Below is a small trained network, with its code and all its weights. Each question gives an input and a class and asks what happens when units are switched off, that is, made to give their printed mean instead of their output.

import numpy as np


def w(rows, s, z=0):
    codes = np.array(rows[::2]) - 128.0
    scale = np.full(codes.shape[1], s)
    scale[-1] = z or s
    return codes * scale


def norm(h):
    return h / np.sqrt((h * h).mean(-1, keepdims=True) + 1e-5)


def f(y):
    return np.maximum(y, 0)


def log_softmax(a):
    a = a - a.max(-1, keepdims=True)
    return a - np.log(np.exp(a).sum(-1, keepdims=True))


def net(x, mask):
    res = np.array(x, float).reshape(1, 5) / 4 @ E
    u = 0
    for l in range(4):
        y = f(norm(res) @ A[l][:, :-1].T + A[l][:, -1])
        res = res + np.where(mask[u : u + 4], y, B[l][:, -1]) @ B[l][:, :-1]
        u += 4
    return log_softmax(norm(res)[-1] @ U[:, :-1].T + U[:, -1])


A, B = {}, {}
E = w([
[3,51,195,141,169],'x0',
[205,45,34,175,139],'x1',
[177,197,89,2,237],'x2',
[186,86,236,161,176],'x3',
[160,80,126,55,50],'x4',
],0.0061)
A[0] = w([
[106,155,227,164,102,82],'0.n0',
[147,181,133,207,137,66],'0.n1',
[107,202,72,110,70,2],'0.n2',
[255,153,162,113,150,112],'0.n3',
],0.008,0.0024)
B[0] = w([
[43,77,110,155,169,249],'0.n0',
[57,130,22,140,243,185],'0.n1',
[48,106,253,222,159,198],'0.n2',
[195,129,78,133,52,251],'0.n3',
],0.0053,0.0031)
A[1] = w([
[122,82,118,146,114,9],'1.n0',
[124,151,89,183,120,49],'1.n1',
[133,71,209,126,148,112],'1.n2',
[250,166,93,96,125,71],'1.n3',
],0.012,0.0015)
B[1] = w([
[153,67,177,91,83,184],'1.n0',
[128,102,72,137,158,192],'1.n1',
[135,168,155,138,119,236],'1.n2',
[110,8,98,104,87,254],'1.n3',
],0.015,0.005)
A[2] = w([
[248,155,113,125,98,133],'2.n0',
[85,132,147,127,132,253],'2.n1',
[136,96,107,132,81,98],'2.n2',
[170,83,105,120,89,118],'2.n3',
],0.013,0.0037)
B[2] = w([
[212,72,5,82,96,165],'2.n0',
[208,184,115,178,105,243],'2.n1',
[49,32,154,2,45,226],'2.n2',
[84,88,121,110,117,254],'2.n3',
],0.0064,0.0058)
A[3] = w([
[31,186,129,69,137,19],'3.n0',
[183,150,2,148,163,96],'3.n1',
[110,213,103,41,240,173],'3.n2',
[146,61,156,169,161,9],'3.n3',
],0.0076,0.0015)
B[3] = w([
[122,162,136,141,61,213],'3.n0',
[125,163,129,222,129,218],'3.n1',
[208,149,65,3,109,253],'3.n2',
[11,190,175,148,116,210],'3.n3',
],0.0076,0.0025)
U = w([
[158,209,196,117,110,150],'0',
[55,144,243,216,71,162],'1',
[168,113,150,141,170,2],'2',
[177,152,167,86,212,74],'3',
[93,157,71,230,213,144],'4',
[114,7,68,94,86,201],'5',
[149,197,70,50,112,125],'6',
],0.014,0.0071)

Each question gives the input, the list of numbers given to net, and the class t.
The units are the neurons (one row each of A and B). Each row of codes is followed by its name. A weight is (code - 128) times the scale printed after its matrix; where a second scale follows, it is the last column's (A, B and U).
mask holds one flag per neuron, layer by layer. A switched-off neuron (its flag False) gives its mean, the last column of its row in B, instead of its output. The means were averaged over made-up inputs and are rounded, as every weight is.
A unit's drop is (log p(t) with every unit on - log p(t) with that unit switched off) / (log p(t) with every unit on - log p(t) with every unit switched off).
The circuit of an input: a set's keep is (log p(t) with only the set's units on - log p(t) with every unit switched off) / (log p(t) with every unit on - log p(t) with every unit switched off). Starting from the 12 units with the biggest drops (on a tie, the unit counted first), units are removed one at a time, each time the one whose removal leaves the highest keep (on an exact tie, the one counted first), for as long as the keep stays at least 0.8.
circuit, biggest first: the units of the circuit, biggest drop first
top k neurons: the k neurons with the biggest drops, biggest first
k most important neurons of layer l: the k neurons of layer l with the biggest drops, biggest first
input [-8,-6,4,1,6], class 5: circuit, biggest first	[1.n3]
input [-2,-8,-1,-4,-4], class 0: top 2 neurons	[1.n3, 3.n2]
input [8,-1,4,-5,-8], class 6: circuit, biggest first	[3.n2, 1.n3]
input [5,-7,1,-7,2], class 1: circuit, biggest first	[0.n2, 3.n0]
input [4,5,-1,3,4], class 1: circuit, biggest first	[1.n2, 1.n3]
input [6,6,0,3,1], class 1: circuit, biggest first	[1.n3, 1.n2, 3.n3]
input [2,3,-5,6,4], class 1: circuit, biggest first	[1.n3, 1.n2]
input [1,0,0,8,-4], class 4: 2 most important neurons of layer 1	[1.n3, 1.n0]
input [-3,1,-7,5,-7], class 4: circuit, biggest first	[0.n1, 1.n3, 1.n1]
input [-4,4,-5,0,-6], class 4: circuit, biggest first	[0.n1, 1.n3]
input [-2,-2,-6,5,5], class 1: top 3 neurons	[1.n3, 0.n0, 1.n2]
input [7,-3,6,0,1], class 3: 3 most important neurons of layer 2	[2.n2, 2.n3, 2.n0]
input [5,1,3,5,6], class 0: circuit, biggest first	[1.n3, 1.n2]
input [-4,-8,4,7,-2], class 5: top neuron	[0.n3]
input [1,3,-7,6,2], class 1: top 2 neurons	[1.n3, 1.n2]
input [5,-2,5,3,-2], class 3: top 2 neurons	[2.n2, 3.n2]
input [-1,-7,8,8,8], class 5: circuit, biggest first	[1.n3, 0.n3]
input [-3,-3,1,-1,-5], class 4: top 2 neurons	[2.n2, 3.n1]
input [3,-4,0,-3,4], class 1: top 2 neurons	[1.n3, 3.n2]
input [6,-1,6,-4,7], class 6: top neuron	[1.n3]
